Below is a small trained network, with its code and all its weights. Each question gives an input and a class and asks what happens when units are switched off, that is, made to give their printed mean instead of their output.

import numpy as np


def w(rows, s, z=0):
    codes = np.array(rows[::2]) - 128.0
    scale = np.full(codes.shape[1], s)
    scale[-1] = z or s
    return codes * scale


def norm(h):
    return h / np.sqrt((h * h).mean(-1, keepdims=True) + 1e-5)


def f(y):
    return y / 2 * (1 + np.tanh(0.7978845608 * (y + 0.044715 * y**3)))


def log_softmax(a):
    a = a - a.max(-1, keepdims=True)
    return a - np.log(np.exp(a).sum(-1, keepdims=True))


def net(x, mask):
    res = np.array(x, float).reshape(1, 7) / 4 @ E
    u = 0
    for l in range(2):
        y = f(norm(res) @ A[l][:, :-1].T + A[l][:, -1])
        res = res + np.where(mask[u : u + 11], y, B[l][:, -1]) @ B[l][:, :-1]
        u += 11
    return log_softmax(norm(res)[-1] @ U[:, :-1].T + U[:, -1])


A, B = {}, {}
E = w([
[169,222,18,190],'x0',
[255,115,74,57],'x1',
[120,121,117,124],'x2',
[127,124,126,127],'x3',
[128,128,125,131],'x4',
[126,129,127,129],'x5',
[196,40,129,216],'x6',
],0.0084)
A[0] = w([
[94,114,113,160,24],'0.n1',
[152,56,230,67,2],'0.n2',
[121,176,68,246,63],'0.n3',
[37,195,48,119,116],'0.n4',
[46,136,142,218,242],'0.n5',
[233,4,91,140,15],'0.n6',
[2,137,123,139,138],'0.n7',
[194,172,133,189,143],'0.n8',
[181,217,70,168,226],'0.n9',
[162,18,98,219,221],'0.n10',
[65,50,149,147,67],'0.n11',
],0.0098,0.0052)
B[0] = w([
[164,92,143,120,114],'0.n1',
[95,79,87,126,167],'0.n2',
[117,11,94,157,191],'0.n3',
[187,174,111,135,185],'0.n4',
[153,78,101,174,219],'0.n5',
[151,210,203,117,194],'0.n6',
[186,167,197,153,181],'0.n7',
[121,105,69,112,178],'0.n8',
[151,137,70,115,255],'0.n9',
[73,126,146,191,249],'0.n10',
[85,124,159,152,148],'0.n11',
],0.012,0.0077)
A[1] = w([
[62,87,209,129,79],'1.n1',
[117,110,199,132,114],'1.n2',
[161,114,194,137,88],'1.n3',
[104,135,142,58,254],'1.n4',
[198,103,74,157,223],'1.n5',
[124,108,178,62,141],'1.n6',
[129,137,250,146,90],'1.n7',
[84,93,142,117,112],'1.n8',
[161,137,206,135,32],'1.n9',
[136,133,107,55,133],'1.n10',
[122,115,87,194,185],'1.n11',
],0.019,0.0074)
B[1] = w([
[147,231,161,96,197],'1.n1',
[153,220,82,65,177],'1.n2',
[72,137,40,18,158],'1.n3',
[139,6,47,164,177],'1.n4',
[51,178,254,67,253],'1.n5',
[105,51,102,191,167],'1.n6',
[147,123,108,53,205],'1.n7',
[191,207,85,201,149],'1.n8',
[94,45,54,23,151],'1.n9',
[92,28,84,179,159],'1.n10',
[178,140,160,176,221],'1.n11',
],0.0094,0.013)
U = w([
[123,155,61,4,98],'0',
[133,238,202,161,46],'1',
[116,19,87,226,249],'2',
],0.015,0.0022)

Each question gives the input, the list of numbers given to net, and the class t.
The units are the neurons (one row each of A and B). Each row of codes is followed by its name. A weight is (code - 128) times the scale printed after its matrix; where a second scale follows, it is the last column's (A, B and U).
mask holds one flag per neuron, layer by layer. A switched-off neuron (its flag False) gives its mean, the last column of its row in B, instead of its output. The means were averaged over made-up inputs and are rounded, as every weight is.
A unit's drop is (log p(t) with every unit on - log p(t) with that unit switched off) / (log p(t) with every unit on - log p(t) with every unit switched off).
The circuit of an input: a set's keep is (log p(t) with only the set's units on - log p(t) with every unit switched off) / (log p(t) with every unit on - log p(t) with every unit switched off). Starting from the 12 units with the biggest drops (on a tie, the unit counted first), units are removed one at a time, each time the one whose removal leaves the highest keep (on an exact tie, the one counted first), for as long as the keep stays at least 0.8.
units of the circuit, in order: the units of the circuit, biggest drop first
unit that matters most: the unit with the biggest drop
top k neurons: the k neurons with the biggest drops, biggest first
k most important neurons of layer l: the k neurons of layer l with the biggest drops, biggest first
drop of u: that unit's drop, to one decimal
input [7,8,-3,7,0,-3,1], class 1: units of the circuit, in order -> (1.n5)
input [4,5,2,8,-8,-2,1], class 1: top 4 neurons -> (1.n5, 1.n7, 1.n3, 1.n9)
input [-3,2,-2,1,0,-7,4], class 0: units of the circuit, in order -> (0.n6, 1.n9)
input [0,-8,1,-8,7,4,-8], class 0: units of the circuit, in order -> (0.n10, 1.n5)
input [-8,-8,0,3,5,-3,-7], class 0: units of the circuit, in order -> (0.n10, 1.n5)
input [-6,3,2,1,-8,1,0], class 2: top 3 neurons -> (0.n2, 0.n7, 1.n6)
input [-3,1,-2,-2,8,-7,7], class 0: top 2 neurons -> (0.n6, 1.n7)
input [7,6,2,7,6,-8,2], class 1: 3 most important neurons of layer 1 -> (1.n5, 1.n7, 1.n3)
input [-3,1,3,-6,-8,-2,7], class 0: 2 most important neurons of layer 0 -> (0.n6, 0.n3)
input [-6,-5,8,-1,-4,-2,-3], class 0: top 2 neurons -> (0.n7, 0.n10)
input [0,5,1,-5,-7,-2,-6], class 2: 2 most important neurons of layer 1 -> (1.n10, 1.n4)
input [5,2,6,-4,-7,7,5], class 1: top 2 neurons -> (1.n5, 1.n4)
input [-8,2,8,8,8,-8,-7], class 2: 2 most important neurons of layer 1 -> (1.n4, 1.n6)
input [-7,3,6,5,4,5,-1], class 2: unit that matters most -> 0.n2
input [-3,0,6,-2,4,3,2], class 1: top 2 neurons -> (0.n2, 0.n10)
input [-4,-8,1,-1,3,1,-1], class 0: 2 most important neurons of layer 0 -> (0.n7, 0.n10)
input [-1,0,-8,-6,0,-1,8], class 1: drop of 0.n10 -> 0.9
input [-8,-4,8,8,8,0,5], class 1: drop of 1.n1 -> 0.6
input [-8,-5,-8,-3,-4,3,-2], class 0: 2 most important neurons of layer 0 -> (0.n10, 0.n7)
input [7,-4,-4,0,1,-5,3], class 2: units of the circuit, in order -> (0.n3)
input [-2,-6,-5,-5,7,1,-1], class 0: drop of 0.n10 -> 0.2
